Each row is followed by its group and then its class within the group.
[-0.32  0.87 -0.87  1.23  0.11  1.98 -1.89 -0.18 -0.29  1.39  2.07 -1.53
  1.97 -0.68 -0.11 -0.31  0.20  0.39 -1.32 -1.55 -0.27 -1.83  4.08 -1.03
  0.60 -0.31  1.71  0.29  0.75 -0.98  1.12 -0.14 -1.65  0.19 -2.64 -2.22
 -0.60  1.19  0.17  0.20 -0.14 -2.03 -1.03] : <30> A
[ 1.15  1.22 -0.59  1.47  2.40  1.55 -1.02  0.73  0.24  1.53  0.76 -0.71
  2.16 -0.61 -1.18  2.31 -0.53  0.70 -0.40 -1.62 -0.84 -1.24  4.02 -2.51
  0.40 -0.28  0.47 -0.35 -0.32 -1.36  0.35 -0.56 -1.08  0.07 -0.99 -1.30
  1.07  0.21  2.04  0.46  0.21  0.26  0.37] : <31> K
[ 0.85  1.96  0.09  1.04  1.14  1.16 -1.36 -0.27  0.29  1.76  1.03 -1.35
  0.95 -0.86 -0.16  0.40 -0.66 -1.85 -0.63 -1.10 -1.02 -0.62  2.77 -1.07
  0.94 -0.62 -1.17  0.66  0.91 -1.01  0.55 -0.07 -0.94 -0.34 -0.79 -1.17
  0.97  0.24  0.82 -0.26  0.15 -0.05  0.72] : <31> C
[-0.07  2.32  0.43  0.67  1.02  1.99 -1.17  0.36 -0.79  2.29  0.84 -1.27
  1.11 -1.10 -0.03  2.33  0.14  0.56 -0.86 -1.37 -1.13  0.09  2.63  0.36
  1.06 -0.75 -2.30  0.14  1.05 -1.14  0.09  0.09 -0.66 -1.08 -0.51 -1.38
  1.52  0.27  1.75  1.19  0.34  0.97  0.71] : <31> J
[ 1.61  1.49 -0.74  1.31  0.63  2.99 -3.09  0.67 -1.52  2.27  2.03 -1.65
  2.53 -0.37 -1.06  1.26  0.14  0.08 -0.97 -1.51 -1.19 -1.00  4.12 -0.62
  0.17  0.01  0.16  0.59  1.50 -0.77  0.64  0.28 -3.02  0.86 -0.74 -1.07
 -0.09  0.57  1.07  0.12  0.55 -0.27 -0.74] : <30> W
[ 0.81 -0.24 -0.10  1.76  1.32  2.15 -1.13  0.29 -0.48  2.60  0.88 -1.30
  2.62  0.17  0.28  0.55 -0.75 -1.22 -1.77 -1.56  0.05 -0.18  4.57 -0.09
 -0.09  0.13 -0.19  0.01  2.27 -0.59  0.59  0.64 -1.53 -0.73 -2.77 -0.59
 -0.92  0.51  0.77  0.07 -0.05 -0.38 -0.82] : <30> E
[ 0.76  0.43 -0.49  1.55  1.12  2.83 -1.47 -0.07  0.11  1.93  1.81  0.70
  2.04  0.88 -0.73  0.99  0.02 -0.16 -1.56 -1.44 -0.83 -1.21  3.55  1.27
  0.81 -0.26  0.09 -0.15  0.30 -0.71  0.42  0.94 -1.59  0.28 -0.79 -0.83
 -0.62  0.62 -6.07  0.37 -1.34  1.33 -0.12] : <30> W
[ 1.24  0.53 -0.62  2.44  0.28  3.02 -1.33  0.27 -0.95  1.57  1.76  0.24
  3.16 -0.82 -0.28  1.50 -0.12  1.50 -0.85 -1.17 -0.56 -1.79  3.82 -0.44
  0.48 -0.12  0.23  1.03  1.42 -0.22  0.09  0.52 -0.87  1.09 -0.84 -2.97
  0.28 -0.11  1.07  0.14  0.07  0.08 -0.41] : <30> W
[-1.62  1.35 -1.42  2.03  0.52  2.48 -1.77 -0.01 -1.17  1.49  0.76 -1.44
  2.21 -0.15 -0.14  0.67  0.28  1.74 -1.19 -0.72  0.41 -1.02  2.64 -0.39
  0.67 -0.62 -0.26  0.52  0.81 -0.64  1.58 -0.18 -1.47  0.94 -0.61 -2.95
 -0.55  1.04  0.76 -1.30 -0.39 -0.10  0.23] : <30> W
[ 0.64  2.20 -0.30  0.54  1.01  1.05 -1.13  1.77 -0.19  0.59  0.44 -1.31
  1.91 -0.19 -0.82  0.62 -0.14 -1.07 -0.75 -1.13 -0.31 -0.21  3.49 -0.41
  2.10 -1.30 -0.57  0.64  0.80 -3.25  0.08  0.54  0.04 -0.92 -2.69 -3.27
  1.91  0.22  1.23  0.00 -0.82  0.21  0.42] : <31> J
[ 0.51  1.20 -0.08  0.76  1.58  1.71 -1.56 -0.08 -0.12  1.58  1.33 -0.79
 -0.69 -1.33 -0.49  1.77 -0.12  0.49 -0.57 -0.73 -1.72 -0.26  2.03  3.43
  1.87 -0.67 -0.72  0.89  0.91 -1.71  0.12  1.04 -1.61 -1.77 -0.90 -2.07
  0.74 -0.08  1.85  0.67  0.47  0.18 -0.49] : <31> J
[ 0.65  2.45  0.58  1.21  1.07  1.62 -0.62  0.48  0.19  1.72  0.48 -0.25
  1.84  0.06  0.14  0.93 -0.81  1.40  0.09 -2.30 -0.66  0.30  2.88 -0.31
  0.54 -0.45 -0.62 -0.38  0.77 -1.05  0.50  0.08 -0.78 -0.74 -1.92 -0.60
  1.70  0.52  1.66 -0.11 -0.45  0.56  1.06] : <31> K
[ 1.68  1.64 -0.16 -0.30  1.36  2.26 -1.78  0.30 -0.39  1.94  0.89 -1.52
 -0.65  0.82  0.86  1.26 -0.78  1.40 -1.00 -1.46  0.16 -0.13  3.46 -0.52
  0.80  0.10 -0.43 -0.44  0.72 -1.35  0.60  0.91 -1.91  1.33 -2.14 -1.73
 -0.31  0.49  0.54 -0.11  0.32  0.37 -0.37] : <30> E
[ 0.72  0.05 -0.44  1.42  1.44  0.96 -1.24 -0.32 -0.28  1.03  0.01 -0.62
  0.54  0.31 -1.49  0.14 -0.49  0.80  0.13 -1.32 -1.16 -0.50  2.76 -0.06
  1.78 -0.36 -0.96  0.16  0.71 -2.24  2.48 -0.29 -1.31 -0.89 -1.23 -1.75
  0.01 -1.93  0.68 -0.25  0.07 -1.05 -0.10] : <30> A
[ 0.97  2.04 -1.43  1.11 -0.09  2.01 -1.01  0.43 -0.20  2.49  0.93 -0.69
  1.69 -0.59  2.07  0.61 -0.37  0.29 -0.67 -0.30  0.11  0.50  2.46 -1.61
  0.74 -0.48 -0.74  0.01  1.27 -0.49  1.81 -0.35 -0.06 -0.05 -0.02 -1.64
  0.26 -0.64  0.97 -0.36  1.48  0.54  0.95] : <31> K
[ 0.81  0.66 -1.36  2.42  0.81  3.79 -2.09  0.15 -1.36  1.30  0.52 -0.56
  2.06 -1.23 -0.49  0.77 -0.46  0.69 -0.61 -1.32 -1.22 -0.84  3.53 -0.27
  1.08 -0.08 -0.43 -0.16  0.97 -1.10  0.57  0.68 -1.35  0.17 -1.26 -0.89
 -0.07 -0.10  0.09  0.39 -1.26  0.03 -0.12] : <30> A
[ 1.42  1.27  0.28  0.80  0.68  2.89 -1.27 -0.21 -1.07  0.51  1.06 -0.18
  1.13 -0.35 -1.28  1.79  0.94 -0.05 -0.73 -0.94 -0.65 -0.52  2.82 -1.00
  1.21 -0.16 -0.68  1.12  1.33 -2.09  0.46  0.85  0.63  2.08 -0.30 -0.99
  1.09 -0.68  2.27  0.47  1.95  0.84  0.60] : <31> K
[ 0.70  1.31  0.20  1.43  0.94  3.86 -1.80  0.52 -0.13  1.28  1.87 -0.06
  2.98 -0.25  0.04  1.54  0.36  0.82 -1.67 -1.24 -0.71 -0.65  3.25 -1.24
  1.38 -0.35 -0.35 -0.85  0.71 -0.88  0.93 -0.75 -0.95  0.39 -1.92 -0.80
  0.18  0.87 -0.15 -0.89 -0.55 -0.48 -0.35] : <30> A
[ 0.96  1.18  0.05  1.15  0.97  1.46 -1.66 -1.25  0.22  0.79  2.07 -0.57
  2.03 -0.73 -0.23  0.75 -0.04  1.14 -0.67 -1.05  0.01 -0.12  3.43 -0.67
 -0.05 -1.02 -1.37  0.41  0.69 -1.06  0.96  0.47  0.39 -0.51 -0.94 -3.87
  0.40  0.26  0.36 -1.29 -0.79 -0.37  0.12] : <31> C
[ 1.07 -1.92 -0.31  1.89  1.94  2.77 -1.49 -0.80 -0.10  2.82  0.46 -0.62
  1.31  0.21  0.86  0.17 -1.36  1.46  0.56 -1.63 -1.33 -0.68  3.12 -0.42
  0.12  0.00  0.66  3.39  2.09 -1.06  0.71  0.10 -1.31 -0.90 -0.88 -0.87
 -0.48  0.21  0.28 -0.05 -0.72 -1.75 -0.92] : <30> W
[-0.08  0.73  0.06  1.40  0.16 -0.10 -2.85  0.29 -0.02  1.39  1.54 -0.42
  1.95 -0.13 -0.15  0.23  0.37  1.10 -0.34 -0.56 -0.58  1.08  3.51 -0.85
  0.02 -0.34 -1.25  0.33  1.59 -1.95  0.57 -0.04 -1.65 -0.19 -0.35 -1.53
  0.65  1.19  0.78 -0.32  0.11  0.29  0.94] : <31> K
[ 0.56  1.33  0.38  2.14  0.66  1.38 -1.06 -1.14 -0.10  5.34  0.54 -0.69
  1.75  0.16  0.37  0.30 -0.57  0.58 -0.04 -0.73 -1.17 -0.96  3.27 -0.12
  0.53 -0.23 -1.46 -0.06  0.86  0.73  0.57  1.14 -0.27  0.43 -0.22 -1.94
 -0.51 -0.79  0.83  0.92 -0.55  1.13  0.61] : <31> K
[ 1.29  0.88  0.04  0.33  0.85  2.55 -1.01  0.41 -0.98  2.57  2.74  0.03
  0.90 -1.65  0.18  2.07 -0.59 -0.32 -0.60 -1.09 -0.22 -1.23  3.40 -0.79
  2.21 -0.20 -0.93  0.39  0.94 -3.92 -0.39 -0.58  0.21 -0.73 -0.49 -1.37
  0.60  0.07  1.80  0.61  0.19  0.38  0.11] : <31> J
[ 0.61  1.84 -1.32  0.97  1.33  1.68 -1.52 -0.23 -1.12  0.53  0.82 -1.30
  0.90 -0.71 -0.24  0.46 -0.21  1.91 -0.43 -1.57 -0.90 -1.48  2.79 -0.84
  0.91 -0.25 -0.61 -0.03  0.87 -1.61  0.36 -0.36 -0.89  0.28 -0.87 -0.55
  0.95  0.45  1.14  0.22 -0.41  0.05  0.88] : <31> C
[ 1.33  2.19  0.12  0.47  0.92  2.34 -2.15  0.52 -1.31  1.32  1.03 -1.68
  1.39 -0.09  0.42  1.40  0.57  1.15  0.17 -0.64 -0.30 -0.89  3.00 -1.95
  0.01 -0.80 -0.92  1.05  1.12 -1.13  0.59 -0.01 -1.50 -0.30 -0.86 -0.05
  0.32  0.33  2.39 -1.09  0.31 -0.26 -0.38] : <31> K
[ 0.32  0.81 -0.25  0.65  0.17  3.46 -0.77  0.74 -1.52  3.31  1.24 -0.75
  2.45 -1.96  0.95  1.98  0.73  0.12 -0.71 -0.81 -0.53 -0.46  2.74 -0.90
  0.94 -0.33 -1.60  0.24  1.53 -1.51  0.03  1.15 -1.21 -0.12  0.73 -1.31
  0.19 -1.64  2.19  1.64  0.75 -0.10  0.64] : <31> C
[ 3.52  1.44 -0.24  1.63  0.04  2.65 -0.41  0.20 -1.11  1.51  1.08 -0.35
  1.52 -0.78 -0.01  1.40 -1.32  0.70 -0.86 -2.36 -0.18 -1.00  2.63 -0.34
  0.24 -0.34  0.34 -0.37  1.09 -0.65  1.21  0.20 -1.31  0.20 -0.73 -1.20
  0.29  0.46  0.43 -0.44  1.08 -0.43 -0.03] : <30> W
[ 0.57  1.96  0.36  1.86  0.95  1.20 -1.39 -0.89  0.16  3.20  1.82  0.02
  2.25 -0.86  1.83  0.61 -0.33  0.88 -0.02 -0.69 -0.34 -0.43  2.63 -1.80
  1.16 -1.58 -0.76  0.84  1.65 -1.59  2.27  0.17 -0.15 -0.34 -1.68 -1.10
  1.26  0.17  1.12  0.26 -0.54 -0.08  0.33] : <31> C
[ 1.37  0.56 -0.36  0.83  0.25  2.18 -1.69  0.60 -0.21  2.08  1.15 -1.19
  2.36  1.29 -0.45  0.30  0.84  0.68 -1.15 -1.31  0.02 -1.29  2.80 -0.40
  1.09 -0.27  1.59 -0.77  0.81 -0.23  1.16  0.23 -1.92 -0.97 -2.08 -0.57
 -0.50  0.79  0.81  1.53  0.10  0.59 -0.86] : <30> W
[-0.48  0.80 -0.44  1.21  1.55  2.26 -1.13  0.32 -0.98  2.96  1.12 -1.36
  1.64 -0.82 -1.33  1.35  0.51  0.94 -0.38 -1.31 -0.70 -0.95  2.56 -1.80
  1.12 -0.28 -0.50  0.51  1.32 -1.68  0.78  0.16 -2.22  0.11 -1.77 -1.89
 -0.59  0.33  0.91  0.21  0.25 -0.46 -1.19] : <30> A
[ 0.05  7.12 -0.16  1.36  0.24  1.56 -0.46  0.45  0.43  1.82  1.53 -1.11
  1.39  0.01 -0.22  0.10  0.42 -0.73 -0.61 -2.56  0.70 -0.40  4.24 -0.57
  1.14 -0.83 -0.39  0.07  0.56 -1.19  0.89  0.49 -0.56  0.29 -1.18 -0.84
 -0.22  0.40  1.35 -0.46 -0.19  0.41  0.01] : <31> K
[ 0.59  1.65  0.07  0.76  1.19  2.08 -2.27 -0.16 -0.13  1.74  1.05 -1.34
  1.41 -0.41 -0.38  0.74 -0.30  2.77 -0.83 -1.81 -0.64 -0.87  3.57 -1.62
  0.20  0.21 -0.85  0.67  1.29 -1.16  0.93  0.04 -2.03 -0.24 -0.90 -0.12
  0.03  0.67  0.90  0.09  0.25 -0.16 -0.39] : <30> A
[ 0.47  0.79 -0.33  0.96  0.10  1.18 -2.39  0.02 -1.05  0.77  1.61 -1.04
  1.72 -0.73 -1.15  1.08 -0.19  1.25 -2.36 -3.94 -0.79 -0.66  3.93 -0.74
  0.64  0.23 -0.26 -0.67  0.90 -1.37  1.62  0.74 -2.36  1.43 -1.22 -2.03
 -0.04  0.94  0.39  0.21 -1.01  0.30 -0.34] : <30> A
[ 0.69  1.49  0.23  0.73  0.21  0.42 -0.45  0.29 -0.21  2.29  0.04 -0.40
  1.02 -0.58  0.02 -0.25  0.31 -1.00 -0.84 -0.96  0.21 -0.61  2.47 -1.83
  1.26 -0.59  0.04  0.96  0.90 -0.68 -0.05  0.89  0.72 -3.32 -1.37 -1.10
  1.27  1.26  1.31  0.73  0.20  1.38  0.13] : <31> C
[ 0.93  1.45 -0.81  1.02  1.06  1.94 -1.44 -0.28 -0.20  1.42  0.80 -0.26
  1.66 -0.44 -0.06  0.83 -0.44  1.73  0.78 -1.18 -1.14 -0.37  2.94  1.18
  0.79  0.18 -2.22 -0.73  1.39 -2.05  0.29 -0.32 -0.67 -0.45 -0.69 -1.89
  0.69  0.01  0.91  0.14  0.40  0.88  0.98] : <31> J
[ 0.12  0.00  0.60  0.64  1.02  1.77 -1.92  0.29 -0.50  0.84  1.05 -1.92
  1.92 -0.84 -1.00  0.41 -0.83  1.49 -0.08 -1.69  3.82 -0.54  2.83  0.00
 -0.46  0.19  0.71 -0.81  0.74 -1.47  1.63  1.53 -2.31  0.56 -1.19  0.19
  0.75  0.54 -0.07 -0.70 -1.19  0.40  0.30] : <30> A
[ 0.93  0.92  0.40  1.33  0.66  2.78 -1.56  0.90 -0.03  2.03  1.92 -0.96
  1.84 -0.54  1.62 -0.10  0.08  0.44 -0.83 -0.59  0.28 -0.17  5.29 -1.12
 -0.26 -0.48 -0.64  1.39  1.38 -0.81 -0.04 -2.90 -0.89 -0.54 -1.14 -1.37
 -0.22  0.21  0.76  0.43  0.17  0.10  0.46] : <31> C
[ 0.46  1.16 -0.05  0.44  0.56  2.01 -1.56  0.09 -1.29 -0.50  0.12 -0.10
  1.46 -0.93 -0.33  1.39  0.52  1.88 -1.05 -0.66 -0.27 -0.58  3.32 -1.41
  0.57  0.35 -0.66 -0.30 -3.61 -2.85  2.15 -0.09 -1.16 -0.20 -2.35 -1.35
  0.21  0.48  0.62 -1.25  0.83 -0.47 -0.47] : <30> A
[ 0.41  0.69 -0.22  0.20  0.18  1.58 -1.53  1.26 -0.14  0.74  0.66 -0.91
  3.24 -0.57 -1.35  1.12  0.69  1.29 -0.91 -0.47 -0.89 -0.89  2.28 -0.39
  1.18 -0.64 -1.21  0.35  0.20 -1.34  0.46  0.23  0.16 -0.53 -0.26 -2.23
  0.75  0.51  0.64  0.86 -0.49  0.57  1.09] : <31> J
[ 1.09  1.50 -1.46  1.07  1.04  2.58 -0.82  1.08 -1.13  1.53  1.37 -1.05
  2.04 -0.08 -0.23 -0.07 -0.37  0.41 -0.56 -1.32  2.30 -1.15  2.70 -0.19
  0.81 -0.41 -0.35 -0.20  0.88 -1.28  1.25  0.32 -1.73 -0.55 -1.21 -0.72
  0.63  1.09  0.66 -0.05 -0.75  0.62 -0.19] : <30> W
[ 0.56  1.35 -0.45  0.80  0.63  1.75 -0.90  0.28 -0.74  2.63  0.22 -0.72
  2.48 -0.84 -0.69  1.25  0.00  1.19 -2.39 -0.69 -0.26 -1.00  4.19 -0.36
  1.29  0.03 -2.98 -0.66  0.92 -1.21 -0.47  0.01 -0.44 -0.85 -1.70 -0.84
  0.50 -0.52  1.51 -0.69  0.42 -0.24  0.10] : <31> J
[ 1.23  0.53  0.21 -0.14  0.83  1.41 -1.20 -0.29  0.28  1.56  0.91 -1.30
  0.84 -1.82 -0.07  0.15  0.63 -0.65  0.28 -1.12  0.03 -0.92  5.18 -0.60
  0.70 -0.26 -0.99 -0.85  1.71 -1.02  1.45 -0.51  1.12 -0.64 -1.92 -0.31
  0.74  1.26  0.82 -0.28 -0.41  0.03 -1.72] : <31> J
[ 0.70  2.31  0.38  0.33  0.63  2.23 -1.57  0.76 -0.83  1.50  0.98 -1.77
  1.52 -0.71 -0.92  0.73 -0.02  0.43 -0.45 -0.62  0.74 -0.41  3.29 -0.74
  1.21 -0.41 -1.59 -0.32  0.73 -1.90  0.71  0.17 -0.99 -0.20 -1.43  0.91
  0.23  0.43  1.79  0.07  0.31  0.12 -1.97] : <31> J

Each row is followed by its group and then its class within the group.
[ 1.47  0.05  0.06  0.03  0.07 -0.35 -0.76  0.37  0.35  0.33  0.19  0.24
 -0.21  0.06  0.23 -0.32 -0.07  0.00  0.99  0.02 -0.24  0.85  0.00 -0.42
  1.08 -0.08  0.19 -0.25  0.28  0.03 -0.02 -1.40 -0.52  0.27  0.02 -0.08
 -0.88  0.20 -0.16  0.50 -0.41 -0.13 -0.90] : (24) (96)
[ 0.44  0.16 -0.06 -0.09  0.05 -0.49 -0.30 -0.03  0.72  0.05  0.11 -0.05
 -0.60 -0.60  0.26  0.04 -0.42  0.25  0.90  0.28  0.07  1.02  0.55 -0.36
  0.45  0.04  0.22 -1.08  0.49  0.32  0.17 -0.88  0.03  0.01 -0.11 -0.36
  0.29 -0.54 -0.04  0.09 -0.15  0.00 -0.52] : (24) (95)
[ 0.88  0.07  0.38 -0.25  0.06 -0.27 -0.16 -0.56  0.32  0.45 -0.77  0.17
 -1.89 -0.96  0.00 -0.28  0.50  0.42  2.45  0.09 -0.44  0.49  1.43 -0.15
  0.79  0.58  0.18  0.80  0.48  0.69  0.05 -1.44  1.72 -0.29  0.04 -0.31
 -0.40 -1.27 -1.07  0.52 -0.22 -0.48 -0.47] : (26) (92)
[ 0.38  0.17  0.23 -0.03  0.09 -0.42 -0.14 -0.43  0.61  0.34  0.03  0.29
 -0.41  0.15  0.18 -0.17  0.18  0.38  1.22  0.39 -0.29 -0.36 -0.47 -0.16
  0.38  0.37  0.22  1.15  0.32  0.61 -0.21 -0.39  0.37 -0.06  0.16 -0.15
 -0.82 -0.41 -1.04  0.81 -0.07  0.02 -0.41] : (26) (92)
[ 0.65  0.13  0.25 -0.20 -0.12 -0.19 -0.18  0.01  0.27  0.28 -0.26  0.14
 -0.46 -0.37 -0.01 -0.10  0.14 -0.06  1.13  0.00 -0.80  0.14  0.47  0.06
  0.31  0.09 -0.02  0.10  0.08  0.30  0.05 -0.96  0.13 -0.12  0.04 -0.03
 -0.21 -0.56 -0.45  0.15 -0.02 -0.14 -0.45] : (24) (105)
[ 0.47  0.11 -0.12 -0.17 -0.13 -0.33 -0.58  0.35  0.55  0.11  0.08  0.22
 -0.36 -0.18  0.24 -0.25 -0.35  0.30  0.81  0.25 -0.07  0.71 -0.06 -0.30
  0.35  0.19  0.17 -0.65  0.38  0.22  0.09 -0.76 -0.13  0.36 -0.17 -0.22
  0.22 -0.24 -0.09  0.81 -0.09  0.07 -0.55] : (24) (95)
[ 0.79  0.14  0.60  0.38  0.41 -0.12 -0.61  0.12  0.49  0.19 -0.55  0.30
 -0.96  0.78 -0.37 -0.24  0.23 -0.07  1.40  0.09 -0.52 -0.51 -0.21 -0.30
  0.76  0.27  0.12  2.40  0.23  0.54 -0.44 -0.95  0.97  0.10 -0.01 -0.17
 -1.51 -0.13 -1.62  0.60 -0.40 -0.44 -0.18] : (26) (102)
[ 1.05  0.03  0.22 -0.16  0.04 -0.38 -0.53  0.43  0.56  0.27  0.02  0.32
 -0.59 -0.04  0.28 -0.31 -0.24  0.18  0.82  0.43 -0.09  0.51 -0.30 -0.16
  0.78 -0.06  0.14  0.22  0.16 -0.03  0.02 -0.99 -0.15  0.20 -0.10 -0.07
 -0.83  0.25 -0.24  0.06 -0.38 -0.24 -0.67] : (24) (96)
[ 0.74  0.20 -0.04 -0.36  0.19 -0.23 -0.30  0.19  0.57 -0.01 -0.04  0.21
 -0.42 -0.32  0.28 -0.11 -0.41  0.01  0.99  0.29 -0.32  0.93  0.11 -0.61
  0.69  0.09  0.12 -0.65  0.64  0.20 -0.16 -1.09 -0.12  0.38  0.14 -0.16
  0.15 -0.37 -0.22  0.40 -0.24  0.17 -0.61] : (24) (95)
[ 0.84  0.24  0.45 -0.27  0.02 -0.38 -0.28 -0.07  0.42  0.20 -0.52  0.29
 -1.02 -0.24  0.11 -0.23  0.33  0.32  1.81  0.22 -0.41  0.41  0.61 -0.18
  0.63  0.35  0.22  0.79  0.42  0.49  0.03 -1.10  1.08  0.02 -0.01 -0.15
 -0.52 -0.73 -0.87  0.33 -0.21 -0.41 -0.56] : (26) (92)
[ 0.53  0.11  0.18  0.03  0.09  0.11 -0.28 -0.11 -0.12  0.09 -0.42 -0.02
 -0.56  0.22 -0.33  0.12  0.41 -0.27  0.98  0.10 -0.10 -0.23  0.48  0.05
  0.30  0.10 -0.01  1.29  0.37  0.23 -0.28 -0.45  0.65 -0.24  0.02 -0.02
 -0.36 -0.20 -0.40 -0.20 -0.29 -0.36  0.20] : (26) (94)
